Below are the code and all the weights of a small trained network. Each question names an input and a class and asks about switching units off, where a switched-off unit gives its printed mean instead of its output.

import numpy as np


def w(rows, s, z=0):
    codes = np.array(rows[::2]) - 128.0
    scale = np.full(codes.shape[1], s)
    scale[-1] = z or s
    return codes * scale


def norm(h):
    return h / np.sqrt((h * h).mean(-1, keepdims=True) + 1e-5)


def f(y):
    return np.maximum(y, 0)


def log_softmax(a):
    a = a - a.max(-1, keepdims=True)
    return a - np.log(np.exp(a).sum(-1, keepdims=True))


def net(x, mask):
    res = np.array(x, float).reshape(1, 4) / 4 @ E
    u = 0
    for l in range(3):
        y = f(norm(res) @ A[l][:, :-1].T + A[l][:, -1])
        res = res + np.where(mask[u : u + 4], y, B[l][:, -1]) @ B[l][:, :-1]
        u += 4
    return log_softmax(norm(res)[-1] @ U[:, :-1].T + U[:, -1])


A, B = {}, {}
E = w([
[91,91,254,170,125,47,184,38,70],'x0',
[166,77,97,85,203,156,201,109,14],'x1',
[129,6,140,110,89,49,62,119,222],'x2',
[108,138,109,191,203,185,220,65,167],'x3',
],0.0066)
A[0] = w([
[92,24,195,119,181,139,191,24,43,18],'0.n0',
[86,162,121,96,109,113,200,112,2,70],'0.n1',
[167,100,149,108,56,141,82,133,78,4],'0.n2',
[99,93,141,129,32,82,61,141,187,37],'0.n3',
],0.006,0.0035)
B[0] = w([
[5,253,52,95,2,147,84,5,73,255],'0.n0',
[136,186,54,236,177,196,67,189,117,222],'0.n1',
[91,54,110,70,110,140,117,113,117,155],'0.n2',
[198,80,152,164,185,87,70,156,115,230],'0.n3',
],0.007,0.0051)
A[1] = w([
[140,117,148,132,246,170,240,157,161,5],'1.n0',
[98,224,142,146,68,192,145,127,69,134],'1.n1',
[156,105,116,136,90,161,158,41,165,39],'1.n2',
[122,91,125,2,59,84,130,160,123,86],'1.n3',
],0.0098,0.0023)
B[1] = w([
[204,59,148,138,45,173,171,117,254,158],'1.n0',
[24,187,148,139,189,76,129,47,42,244],'1.n1',
[177,147,119,89,157,118,163,14,152,152],'1.n2',
[129,116,103,105,90,224,87,194,144,170],'1.n3',
],0.0093,0.011)
A[2] = w([
[155,90,116,14,65,140,62,69,63,137],'2.n0',
[170,229,121,72,119,194,35,179,32,251],'2.n1',
[127,164,133,114,194,203,98,69,13,110],'2.n2',
[111,55,2,165,232,193,162,98,162,148],'2.n3',
],0.005,0.0027)
B[2] = w([
[88,154,91,102,122,166,165,118,129,186],'2.n0',
[145,139,61,76,131,91,107,73,11,254],'2.n1',
[65,133,69,112,156,77,99,88,176,239],'2.n2',
[77,74,80,56,23,170,83,198,65,188],'2.n3',
],0.011,0.0062)
U = w([
[88,141,180,162,53,139,188,61,196,133],'0',
[155,73,60,33,56,149,47,201,96,251],'1',
[170,103,251,247,120,50,57,192,236,78],'2',
[72,248,92,124,209,75,152,50,18,183],'3',
[245,43,126,111,103,202,254,118,201,2],'4',
[134,95,147,149,179,109,206,223,137,11],'5',
],0.0095,0.0039)

Each question gives the input, the list of numbers given to net, and the class t.
The units are the neurons (one row each of A and B). Each row of codes is followed by its name. A weight is (code - 128) times the scale printed after its matrix; where a second scale follows, it is the last column's (A, B and U).
mask holds one flag per neuron, layer by layer. A switched-off neuron (its flag False) gives its mean, the last column of its row in B, instead of its output. The means were averaged over made-up inputs and are rounded, as every weight is.
A unit's drop is (log p(t) with every unit on - log p(t) with that unit switched off) / (log p(t) with every unit on - log p(t) with every unit switched off).
The circuit of an input: a set's keep is (log p(t) with only the set's units on - log p(t) with every unit switched off) / (log p(t) with every unit on - log p(t) with every unit switched off). Starting from all 12 units, units are removed one at a time, each time the one whose removal leaves the highest keep (on an exact tie, the one counted first), for as long as the keep stays at least 0.8.
units of the circuit, in order: the units of the circuit, biggest drop first
k most important neurons: the k neurons with the biggest drops, biggest first
k most important neurons of layer l: the k neurons of layer l with the biggest drops, biggest first
input [-6,5,-5,1], class 1: units of the circuit, in order : 0.n0, 2.n3
input [5,-3,5,6], class 0: units of the circuit, in order : 1.n1
input [-6,1,-1,-1], class 1: 3 most important neurons : 0.n0, 1.n1, 2.n3
input [-1,-4,-3,-6], class 1: 3 most important neurons : 0.n0, 1.n1, 0.n1
input [1,-5,1,7], class 4: units of the circuit, in order : 0.n0, 1.n1, 1.n0
input [5,-3,0,-4], class 1: 2 most important neurons : 1.n1, 0.n1
input [-8,4,1,8], class 4: units of the circuit, in order : 1.n0, 0.n0
input [-7,5,-3,0], class 1: units of the circuit, in order : 0.n0, 2.n3
input [1,-1,-2,-6], class 1: 4 most important neurons : 0.n0, 1.n1, 0.n2, 1.n3
input [-3,4,-4,5], class 1: units of the circuit, in order : 2.n3, 1.n0
input [-6,6,-4,6], class 4: units of the circuit, in order : 1.n0, 0.n0
input [-7,0,5,7], class 4: 2 most important neurons of layer 1 : 1.n0, 1.n1
input [-2,-5,7,5], class 2: 2 most important neurons : 2.n1, 0.n3
input [5,-2,5,-6], class 1: most important neuron of layer 2 : 2.n0
input [5,-8,7,-8], class 2: units of the circuit, in order : 0.n0, 2.n1
input [2,6,6,-3], class 1: 2 most important neurons : 1.n1, 1.n3
input [4,-2,4,4], class 0: 3 most important neurons : 2.n1, 1.n1, 0.n1
input [1,-8,6,-3], class 2: 2 most important neurons of layer 2 : 2.n1, 2.n3
input [-8,-7,8,2], class 2: 2 most important neurons of layer 2 : 2.n1, 2.n0
input [-1,-2,4,5], class 4: most important neuron : 1.n1
input [2,-4,0,5], class 0: 2 most important neurons : 0.n0, 0.n3
